Here is a tiny trained network, its code and every weight. The questions are about switching its units off for an input and a target symbol, where a switched-off unit gives its printed mean instead of its output.

import numpy as np


def w(rows, s, z=0):
    codes = np.array(rows[::2]) - 128.0
    scale = np.full(codes.shape[1], s)
    scale[-1] = z or s
    return codes * scale


def f(y):
    return np.maximum(y, 0)


def softmax(a):
    e = np.exp(a - a.max(-1, keepdims=True))
    return e / e.sum(-1, keepdims=True)


def log_softmax(a):
    a = a - a.max(-1, keepdims=True)
    return a - np.log(np.exp(a).sum(-1, keepdims=True))


def net(x, mask):
    ids = ['βγδεζηθλξπσφψω'.index(c) for c in x.split()]
    T = len(ids)
    res = E[ids] + P[:T]
    r = res
    for j in range(2):
        rows = slice(3 * j, 3 * j + 3)
        q, k, v = (r @ M[0][rows].T for M in (Q, K, V))
        z = softmax(np.where(np.tri(T) > 0, q @ k.T / 3**0.5, -1e9)) @ v
        o = O[0][rows]
        res = res + np.where(mask[j], z, o[:, -1]) @ o[:, :-1]
    y = f(res @ A[0][:, :-1].T + A[0][:, -1])
    res = res + np.where(mask[2:18], y, B[0][:, -1]) @ B[0][:, :-1]
    return log_softmax(res[-1] @ U[:, :-1].T + U[:, -1])


Q, K, V, O, A, B = {}, {}, {}, {}, {}, {}
E = w([
[102,115,126,254],'β',
[82,120,104,182],'γ',
[174,201,125,62],'δ',
[144,175,133,126],'ε',
[136,157,145,147],'ζ',
[89,69,135,188],'η',
[102,118,197,66],'θ',
[146,169,131,106],'λ',
[74,117,138,125],'ξ',
[138,149,186,173],'π',
[87,149,140,58],'σ',
[107,128,56,144],'φ',
[98,129,147,127],'ψ',
[126,150,154,158],'ω',
],0.018)
P = w([
[138,70,101,94],'0',
[79,214,172,142],'1',
[200,127,209,137],'2',
[134,58,78,100],'3',
[79,199,119,169],'4',
[226,131,193,139],'5',
[129,60,78,97],'6',
[59,159,162,184],'7',
[201,122,249,137],'8',
[135,58,72,101],'9',
[52,151,143,182],'10',
],0.012)
Q[0] = w([
[123,93,36,156],'H1',
[96,129,201,254],'H1',
[213,34,166,171],'H1',
[100,155,99,192],'H2',
[96,62,128,55],'H2',
[119,153,186,136],'H2',
],0.0084)
K[0] = w([
[229,33,44,142],'H1',
[82,139,130,189],'H1',
[186,126,157,139],'H1',
[30,117,101,187],'H2',
[61,149,59,181],'H2',
[85,224,187,253],'H2',
],0.0082)
V[0] = w([
[157,146,173,20],'H1',
[76,183,161,108],'H1',
[132,64,170,222],'H1',
[253,76,46,46],'H2',
[101,184,186,78],'H2',
[168,39,147,135],'H2',
],0.0055)
O[0] = w([
[95,107,181,19,34],'H1',
[188,180,44,236,133],'H1',
[154,121,168,160,226],'H1',
[129,64,3,246,4],'H2',
[209,174,81,171,99],'H2',
[145,87,65,163,146],'H2',
],0.0056,0.0038)
A[0] = w([
[87,240,149,166,143],'N1',
[169,19,139,13,140],'N2',
[122,201,154,97,166],'N3',
[47,58,156,134,193],'N4',
[85,185,166,48,253],'N5',
[128,249,212,174,73],'N6',
[204,61,159,172,174],'N7',
[125,123,185,199,58],'N8',
[60,124,149,74,76],'N9',
[150,95,156,161,196],'N10',
[99,27,138,127,153],'N11',
[85,104,131,125,241],'N12',
[122,45,201,139,239],'N13',
[146,138,18,83,153],'N14',
[109,129,177,214,41],'N15',
[110,144,220,148,162],'N16',
],0.011,0.0038)
B[0] = w([
[124,107,123,83,218],'N1',
[156,2,208,119,181],'N2',
[109,39,54,106,180],'N3',
[97,142,86,105,240],'N4',
[163,98,94,227,202],'N5',
[83,91,108,146,245],'N6',
[196,117,152,80,205],'N7',
[114,108,126,110,204],'N8',
[72,79,136,121,149],'N9',
[183,159,96,84,197],'N10',
[105,125,69,76,212],'N11',
[84,191,111,122,201],'N12',
[207,183,163,90,254],'N13',
[159,114,121,246,160],'N14',
[123,72,110,135,210],'N15',
[122,215,98,188,234],'N16',
],0.0087,0.009)
U = w([
[143,138,123,111,70],'β',
[126,128,91,1,25],'γ',
[210,215,154,129,255],'δ',
[104,130,56,193,95],'ε',
[116,68,160,127,44],'ζ',
[196,81,184,201,44],'η',
[132,128,153,110,92],'θ',
[175,116,131,151,108],'λ',
[114,112,162,93,116],'ξ',
[81,240,49,82,232],'π',
[153,87,173,168,125],'σ',
[106,114,153,93,61],'φ',
[151,151,140,121,122],'ψ',
[99,71,227,102,133],'ω',
],0.0095,0.004)

Each question gives the input, a string of symbols that net reads in full, and the target symbol t.
The units are the heads (3 rows each of Q, K, V and O) and the neurons (one row each of A and B). Each row of codes is followed by its name. A weight is (code - 128) times the scale printed after its matrix; where a second scale follows, it is the last column's (O, A, B and U).
mask holds one flag per unit, heads first, then neurons. A switched-off unit (its flag False) gives its mean, the last column of its rows in O or B, instead of its output. The means were averaged over made-up inputs and are rounded, as every weight is.
A unit's drop is (log p(t) with every unit on - log p(t) with that unit switched off) / (log p(t) with every unit on - log p(t) with every unit switched off).
The circuit of an input: a set's keep is (log p(t) with only the set's units on - log p(t) with every unit switched off) / (log p(t) with every unit on - log p(t) with every unit switched off). Starting from the 12 units with the biggest drops (on a tie, the unit counted first), units are removed one at a time, each time the one whose removal leaves the highest keep (on an exact tie, the one counted first), for as long as the keep stays at least 0.8.
circuit, biggest first: the units of the circuit, biggest drop first
k most important neurons: the k neurons with the biggest drops, biggest first
heads that matter: for each layer, one digit per head in row order, 1 if its drop is at least 0.15 and else 0, layers parted by /
drop when u is switched off: that unit's drop, to one decimal
input ε β η φ, target ε: circuit, biggest first	(N14; H2)
input ψ η β, target δ: circuit, biggest first	(N16; N13; H2)
input η ω γ φ γ η η η β, target δ: circuit, biggest first	(N16; N13)
input η ζ φ η γ φ φ ψ π γ, target π: circuit, biggest first	(N2; N5; N15)
input η η φ φ η λ γ φ δ φ π, target ε: circuit, biggest first	(N6; N16; H2; N5)
input η η ε φ η ξ, target δ: heads that matter	00
input φ β φ η η π η γ θ π ξ, target ε: heads that matter	01
input γ η φ φ γ ξ, target δ: 2 most important neurons	(N2; N16)
input ξ γ η π η δ φ η δ γ ε, target ε: circuit, biggest first	(N13; N6; N5)
input φ φ η φ η η η η φ ζ θ, target ε: heads that matter	00
input γ π γ δ η θ φ θ, target ε: 2 most important neurons	(N5; N16)
input γ φ λ η η φ σ η ψ, target δ: heads that matter	00
input φ η γ γ η σ η η θ, target η: 2 most important neurons	(N5; N2)
input β λ β η η φ φ φ η, target δ: 2 most important neurons	(N13; N16)
input η ω η δ γ φ θ η ζ η ψ, target ε: 2 most important neurons	(N5; N6)
input η ε φ γ ψ, target ε: 2 most important neurons	(N5; N13)
input η η σ φ φ η φ η η σ ω, target ε: most important neuron	(N6)
input γ π γ η η θ δ η η σ λ, target ε: 2 most important neurons	(N5; N13)
input π φ γ γ η γ η δ π η σ, target ε: drop when N5 is switched off	0.7
input η φ ψ γ η θ σ ε, target ε: drop when N13 is switched off	0.2
input φ η η η σ, target ε: drop when N9 is switched off	0.0
input β ξ γ ω λ θ, target η: drop when N12 is switched off	0.1
